Below are the code and all the weights of a small trained network. Each question names an input and a class and asks about switching units off, where a switched-off unit gives its printed mean instead of its output.

import numpy as np


def w(rows, s, z=0):
    codes = np.array(rows[::2]) - 128.0
    scale = np.full(codes.shape[1], s)
    scale[-1] = z or s
    return codes * scale


def f(y):
    return np.maximum(y, 0)


def log_softmax(a):
    a = a - a.max(-1, keepdims=True)
    return a - np.log(np.exp(a).sum(-1, keepdims=True))


def net(x, mask):
    res = np.array(x, float).reshape(1, 5) / 4 @ E
    y = f(res @ A[0][:, :-1].T + A[0][:, -1])
    res = res + np.where(mask, y, B[0][:, -1]) @ B[0][:, :-1]
    return log_softmax(res[-1] @ U[:, :-1].T + U[:, -1])


A, B = {}, {}
E = w([
[138,73,165,174,211,131,84,214],'x0',
[160,84,178,107,167,159,254,101],'x1',
[205,195,115,183,111,208,139,159],'x2',
[81,160,227,175,66,89,171,178],'x3',
[146,75,31,148,79,97,192,205],'x4',
],0.0099)
A[0] = w([
[178,57,56,167,91,63,179,155,102],'neuron 1',
[177,80,177,114,177,140,239,88,34],'neuron 2',
[203,247,103,231,83,240,126,153,93],'neuron 3',
[145,65,48,150,58,80,178,204,100],'neuron 4',
[29,52,130,90,152,26,118,82,26],'neuron 5',
[219,170,137,168,124,223,141,175,16],'neuron 6',
[148,89,99,108,92,148,145,179,5],'neuron 7',
[149,79,151,184,202,106,58,205,57],'neuron 8',
[140,135,90,113,133,139,83,119,34],'neuron 9',
[106,161,184,143,156,129,94,77,76],'neuron 10',
[20,49,147,48,127,26,90,115,29],'neuron 11',
[86,151,164,155,85,83,174,178,87],'neuron 12',
[128,99,38,148,94,77,188,199,60],'neuron 13',
[107,168,216,122,183,143,73,59,93],'neuron 14',
[135,51,173,161,216,172,123,187,67],'neuron 15',
[102,200,81,127,87,76,22,172,29],'neuron 16',
[158,86,183,90,184,164,254,106,66],'neuron 17',
[186,157,128,155,125,158,119,153,52],'neuron 18',
[152,198,173,121,156,180,102,104,87],'neuron 19',
[131,185,90,58,17,159,168,40,54],'neuron 20',
[114,144,188,151,91,92,150,157,44],'neuron 21',
[104,133,121,176,176,103,98,163,86],'neuron 22',
[129,195,77,70,51,101,174,41,1],'neuron 23',
[89,185,84,173,92,72,7,143,32],'neuron 24',
[81,179,202,200,79,82,141,152,90],'neuron 25',
[174,84,40,68,202,182,105,89,73],'neuron 26',
[138,149,177,126,155,134,104,94,23],'neuron 27',
[124,150,215,139,79,95,147,156,72],'neuron 28',
[126,179,221,79,169,144,81,66,82],'neuron 29',
[163,107,27,88,213,149,94,79,88],'neuron 30',
[160,65,158,168,217,140,87,202,62],'neuron 31',
[179,84,69,58,173,172,97,100,41],'neuron 32',
[66,137,202,172,84,112,175,160,70],'neuron 33',
],0.0086,0.0044)
B[0] = w([
[74,195,66,161,202,167,129,152,226],'neuron 1',
[163,78,62,177,51,213,49,73,202],'neuron 2',
[118,2,141,8,171,98,228,147,220],'neuron 3',
[73,178,66,161,218,188,150,130,246],'neuron 4',
[129,38,151,47,168,132,215,161,230],'neuron 5',
[127,50,144,54,143,103,173,111,180],'neuron 6',
[94,139,109,142,175,127,129,127,156],'neuron 7',
[66,156,146,160,63,42,162,77,209],'neuron 8',
[155,131,123,122,116,143,94,153,153],'neuron 9',
[95,155,82,162,188,159,131,133,183],'neuron 10',
[157,45,134,35,156,130,202,131,246],'neuron 11',
[187,181,185,98,141,142,84,187,196],'neuron 12',
[85,179,78,156,209,169,154,124,225],'neuron 13',
[70,178,57,165,210,190,164,137,221],'neuron 14',
[82,151,141,165,55,31,154,53,204],'neuron 15',
[165,47,83,180,62,205,49,50,210],'neuron 16',
[178,50,43,204,27,200,25,73,216],'neuron 17',
[118,94,131,77,134,116,171,134,152],'neuron 18',
[86,125,70,129,184,150,172,142,180],'neuron 19',
[62,169,182,170,68,21,169,53,221],'neuron 20',
[180,162,173,102,114,129,92,165,176],'neuron 21',
[110,128,143,157,91,98,111,81,166],'neuron 22',
[83,169,161,156,80,39,183,81,207],'neuron 23',
[165,68,72,163,57,201,64,68,218],'neuron 24',
[198,161,177,118,137,133,69,192,214],'neuron 25',
[214,201,224,96,128,127,69,213,225],'neuron 26',
[109,149,90,132,160,136,154,137,157],'neuron 27',
[179,169,166,103,126,124,77,182,191],'neuron 28',
[57,171,58,164,207,168,152,141,218],'neuron 29',
[207,194,208,97,109,110,79,209,228],'neuron 30',
[59,162,172,165,74,46,191,65,208],'neuron 31',
[176,161,202,116,136,121,74,195,200],'neuron 32',
[199,162,182,107,118,127,82,202,205],'neuron 33',
],0.0076,0.011)
U = w([
[71,187,70,161,234,174,146,155,209],'0',
[195,188,190,109,124,123,86,212,108],'1',
[149,48,74,168,47,191,81,97,254],'2',
[65,166,151,158,67,15,169,91,11],'3',
[123,9,132,41,175,117,195,155,29],'4',
],0.012,0.0012)

Each question gives the input, the list of numbers given to net, and the class t.
The units are the neurons (one row each of A and B). Each row of codes is followed by its name. A weight is (code - 128) times the scale printed after its matrix; where a second scale follows, it is the last column's (A, B and U).
mask holds one flag per neuron, in row order. A switched-off neuron (its flag False) gives its mean, the last column of its row in B, instead of its output. The means were averaged over made-up inputs and are rounded, as every weight is.
A unit's drop is (log p(t) with every unit on - log p(t) with that unit switched off) / (log p(t) with every unit on - log p(t) with every unit switched off).
The circuit of an input: a set's keep is (log p(t) with only the set's units on - log p(t) with every unit switched off) / (log p(t) with every unit on - log p(t) with every unit switched off). Starting from the 12 units with the biggest drops (on a tie, the unit counted first), units are removed one at a time, each time the one whose removal leaves the highest keep (on an exact tie, the one counted first), for as long as the keep stays at least 0.8.
units of the circuit, in order: the units of the circuit, biggest drop first
k most important neurons: the k neurons with the biggest drops, biggest first
drop of u: that unit's drop, to one decimal
input [4,4,-4,7,8], class 0: 2 most important neurons -> neuron 4; neuron 13
input [7,-5,7,-8,0], class 1: units of the circuit, in order -> neuron 30
input [-7,-4,-5,4,8], class 0: 3 most important neurons -> neuron 4; neuron 13; neuron 1
input [6,5,-6,-4,4], class 3: units of the circuit, in order -> neuron 15; neuron 31
input [2,-6,5,-6,-3], class 1: 3 most important neurons -> neuron 30; neuron 26; neuron 17
input [-5,4,5,-7,5], class 1: 2 most important neurons -> neuron 26; neuron 30
input [6,-6,-8,5,1], class 4: 2 most important neurons -> neuron 11; neuron 5
input [1,6,-5,-6,4], class 1: 2 most important neurons -> neuron 26; neuron 30
input [3,-3,-7,-2,7], class 0: 4 most important neurons -> neuron 4; neuron 1; neuron 13; neuron 3
input [-1,-2,7,4,6], class 4: 2 most important neurons -> neuron 3; neuron 6
input [-2,-2,-7,6,-1], class 4: 2 most important neurons -> neuron 11; neuron 5
input [-6,-2,6,0,2], class 3: 3 most important neurons -> neuron 20; neuron 23; neuron 11
input [6,-5,3,3,-6], class 0: 3 most important neurons -> neuron 14; neuron 20; neuron 29
input [1,-6,7,0,6], class 4: units of the circuit, in order -> neuron 3
input [-5,-6,7,-2,-2], class 4: 2 most important neurons -> neuron 3; neuron 17
input [0,8,1,8,3], class 1: 4 most important neurons -> neuron 33; neuron 12; neuron 28; neuron 25
input [7,-3,4,5,1], class 3: drop of neuron 31 -> 0.1
input [-3,8,8,-7,-3], class 2: drop of neuron 2 -> 1.8
input [-8,7,2,0,4], class 3: drop of neuron 20 -> 7.0
input [7,-8,-3,0,3], class 2: units of the circuit, in order -> neuron 24
